Here is a tiny trained network, its code and every weight. The questions are about switching its units off for an input and a target symbol, where a switched-off unit gives its printed mean instead of its output.

import numpy as np


def w(rows, s, z=0):
    codes = np.array(rows[::2]) - 128.0
    scale = np.full(codes.shape[1], s)
    scale[-1] = z or s
    return codes * scale


def f(y):
    return y / 2 * (1 + np.tanh(0.7978845608 * (y + 0.044715 * y**3)))


def softmax(a):
    e = np.exp(a - a.max(-1, keepdims=True))
    return e / e.sum(-1, keepdims=True)


def log_softmax(a):
    a = a - a.max(-1, keepdims=True)
    return a - np.log(np.exp(a).sum(-1, keepdims=True))


def net(x, mask):
    ids = ['αβδεζηθλμπστφψ'.index(c) for c in x.split()]
    T = len(ids)
    res = E[ids] + P[:T]
    u = 0
    for l in range(3):
        q, k, v = (res @ M[l].T for M in (Q, K, V))
        z = softmax(np.where(np.tri(T) > 0, q @ k.T / 2**0.5, -1e9)) @ v
        res = res + np.where(mask[u], z, O[l][:, -1]) @ O[l][:, :-1]
        u += 1
        y = f(res @ A[l][:, :-1].T + A[l][:, -1])
        res = res + np.where(mask[u : u + 8], y, B[l][:, -1]) @ B[l][:, :-1]
        u += 8
    return log_softmax(res[-1] @ U[:, :-1].T + U[:, -1])


Q, K, V, O, A, B = {}, {}, {}, {}, {}, {}
E = w([
[160,71,102],'α',
[153,20,150],'β',
[172,2,137],'δ',
[138,41,167],'ε',
[202,135,168],'ζ',
[169,67,142],'η',
[223,116,146],'θ',
[117,67,186],'λ',
[98,75,217],'μ',
[114,48,148],'π',
[123,96,137],'σ',
[135,186,222],'τ',
[195,130,141],'φ',
[98,110,149],'ψ',
],0.014)
P = w([
[3,237,67],'0',
[114,209,120],'1',
[141,198,144],'2',
[177,187,146],'3',
[188,175,153],'4',
[199,175,154],'5',
[205,171,148],'6',
[206,181,131],'7',
[241,170,166],'8',
],0.0065)
Q[0] = w([
[2,133,74],'0.h1',
[193,68,181],'0.h1',
],0.0096)
K[0] = w([
[1,219,2],'0.h1',
[189,108,245],'0.h1',
],0.009)
V[0] = w([
[81,48,204],'0.h1',
[255,130,96],'0.h1',
],0.0058)
O[0] = w([
[125,199,93,114],'0.h1',
[1,194,69,253],'0.h1',
],0.0068,0.0046)
A[0] = w([
[136,54,210,42],'0.n1',
[74,160,111,109],'0.n2',
[127,2,52,123],'0.n3',
[240,81,110,114],'0.n4',
[62,178,109,109],'0.n5',
[197,217,153,6],'0.n6',
[137,104,130,140],'0.n7',
[166,111,150,112],'0.n8',
],0.0079,0.0024)
B[0] = w([
[112,218,94,123],'0.n1',
[134,65,157,80],'0.n2',
[15,215,155,141],'0.n3',
[35,165,67,254],'0.n4',
[138,37,167,83],'0.n5',
[17,99,4,237],'0.n6',
[129,148,129,140],'0.n7',
[110,155,107,165],'0.n8',
],0.013,0.0015)
Q[1] = w([
[90,7,138],'1.h1',
[115,89,133],'1.h1',
],0.011)
K[1] = w([
[85,142,254],'1.h1',
[110,117,146],'1.h1',
],0.0047)
V[1] = w([
[243,243,2],'1.h1',
[68,234,50],'1.h1',
],0.0065)
O[1] = w([
[57,16,147,252],'1.h1',
[123,2,160,252],'1.h1',
],0.009,0.0026)
A[1] = w([
[122,157,84,129],'1.n1',
[174,121,167,122],'1.n2',
[214,85,157,79],'1.n3',
[102,73,122,88],'1.n4',
[111,166,157,100],'1.n5',
[195,86,252,2],'1.n6',
[147,90,123,102],'1.n7',
[129,162,76,130],'1.n8',
],0.015,0.0052)
B[1] = w([
[157,116,156,155],'1.n1',
[129,100,134,107],'1.n2',
[129,72,10,81],'1.n3',
[90,86,191,252],'1.n4',
[114,66,104,103],'1.n5',
[172,182,228,187],'1.n6',
[57,99,134,133],'1.n7',
[163,123,167,153],'1.n8',
],0.012,0.0015)
Q[2] = w([
[109,85,254],'2.h1',
[33,139,142],'2.h1',
],0.0075)
K[2] = w([
[97,6,135],'2.h1',
[152,30,175],'2.h1',
],0.011)
V[2] = w([
[102,130,221],'2.h1',
[1,211,94],'2.h1',
],0.02)
O[2] = w([
[198,164,3,254],'2.h1',
[23,251,169,227],'2.h1',
],0.012,0.0027)
A[2] = w([
[120,133,138,91],'2.n1',
[143,43,167,215],'2.n2',
[149,93,157,119],'2.n3',
[56,91,181,135],'2.n4',
[86,254,69,91],'2.n5',
[92,24,162,23],'2.n6',
[199,175,241,1],'2.n7',
[14,93,212,10],'2.n8',
],0.0087,0.0058)
B[2] = w([
[138,112,117,110],'2.n1',
[36,240,67,202],'2.n2',
[90,175,86,118],'2.n3',
[82,39,163,195],'2.n4',
[199,59,145,254],'2.n5',
[199,40,49,107],'2.n6',
[137,69,45,141],'2.n7',
[130,133,2,161],'2.n8',
],0.016,0.0039)
U = w([
[154,99,194,69],'α',
[145,78,157,157],'β',
[139,36,130,36],'δ',
[157,165,211,203],'ε',
[130,242,153,107],'ζ',
[1,115,165,162],'η',
[47,134,116,253],'θ',
[174,147,20,36],'λ',
[171,156,85,9],'μ',
[116,123,188,121],'π',
[26,138,107,154],'σ',
[168,124,157,18],'τ',
[149,187,148,138],'φ',
[149,249,120,82],'ψ',
],0.0088,0.0062)

Each question gives the input, a string of symbols that net reads in full, and the target symbol t.
The units are the heads (2 rows each of Q, K, V and O) and the neurons (one row each of A and B). Each row of codes is followed by its name. A weight is (code - 128) times the scale printed after its matrix; where a second scale follows, it is the last column's (O, A, B and U).
mask holds one flag per unit, layer by layer, with each layer's heads first. A switched-off unit (its flag False) gives its mean, the last column of its rows in O or B, instead of its output. The means were averaged over made-up inputs and are rounded, as every weight is.
A unit's drop is (log p(t) with every unit on - log p(t) with that unit switched off) / (log p(t) with every unit on - log p(t) with every unit switched off).
The circuit of an input: a set's keep is (log p(t) with only the set's units on - log p(t) with every unit switched off) / (log p(t) with every unit on - log p(t) with every unit switched off). Starting from the 12 units with the biggest drops (on a tie, the unit counted first), units are removed one at a time, each time the one whose removal leaves the highest keep (on an exact tie, the one counted first), for as long as the keep stays at least 0.8.
units of the circuit, in order: the units of the circuit, biggest drop first
most important unit: the unit with the biggest drop
top k neurons: the k neurons with the biggest drops, biggest first
top k neurons in layer l: the k neurons of layer l with the biggest drops, biggest first
input θ θ θ, target η: most important unit	1.n6
input θ θ σ α θ θ θ α, target η: top 2 neurons in layer 2	2.n4; 2.n5
input ψ ε ζ ζ ε α ζ θ, target η: top 2 neurons in layer 1	1.n4; 1.n6
input ζ θ θ ζ θ ψ ζ μ θ, target λ: units of the circuit, in order	2.h1; 0.n6; 1.n6; 0.n4
input μ π θ θ δ μ, target δ: top 2 neurons	1.n6; 2.n7
input θ θ ζ μ μ μ λ, target λ: top 2 neurons	0.n6; 1.n6
input θ τ ζ μ θ θ μ φ, target λ: units of the circuit, in order	2.h1; 1.n6; 0.n4; 0.n6
input ψ θ μ ζ, target λ: units of the circuit, in order	0.n6; 2.h1; 0.n4; 1.n6
input θ ε ζ δ ψ μ ε ζ, target λ: top 3 neurons	0.n6; 1.n6; 0.n4
input φ α β ζ θ μ δ, target λ: units of the circuit, in order	2.h1; 0.n4; 0.n3
input θ ε μ α, target λ: units of the circuit, in order	0.n6; 2.h1
input μ θ θ μ δ, target λ: top 4 neurons	0.n6; 1.n6; 0.n4; 1.n2
input α ζ μ η, target λ: top 3 neurons	0.n6; 1.n6; 0.n4
input ζ ζ μ α ε θ μ α, target λ: most important unit	2.h1
input θ μ θ, target λ: top 3 neurons	0.n6; 1.n6; 0.n4
input ε τ θ μ μ ε, target λ: top 3 neurons	1.n6; 0.n4; 0.n6
input η τ θ β π δ θ θ ζ, target η: top 2 neurons in layer 1	1.n4; 1.n6
input δ θ θ θ, target σ: top 2 neurons in layer 0	0.n3; 0.n1
input θ σ ε θ α θ ζ, target η: top 2 neurons in layer 1	1.n6; 1.n4
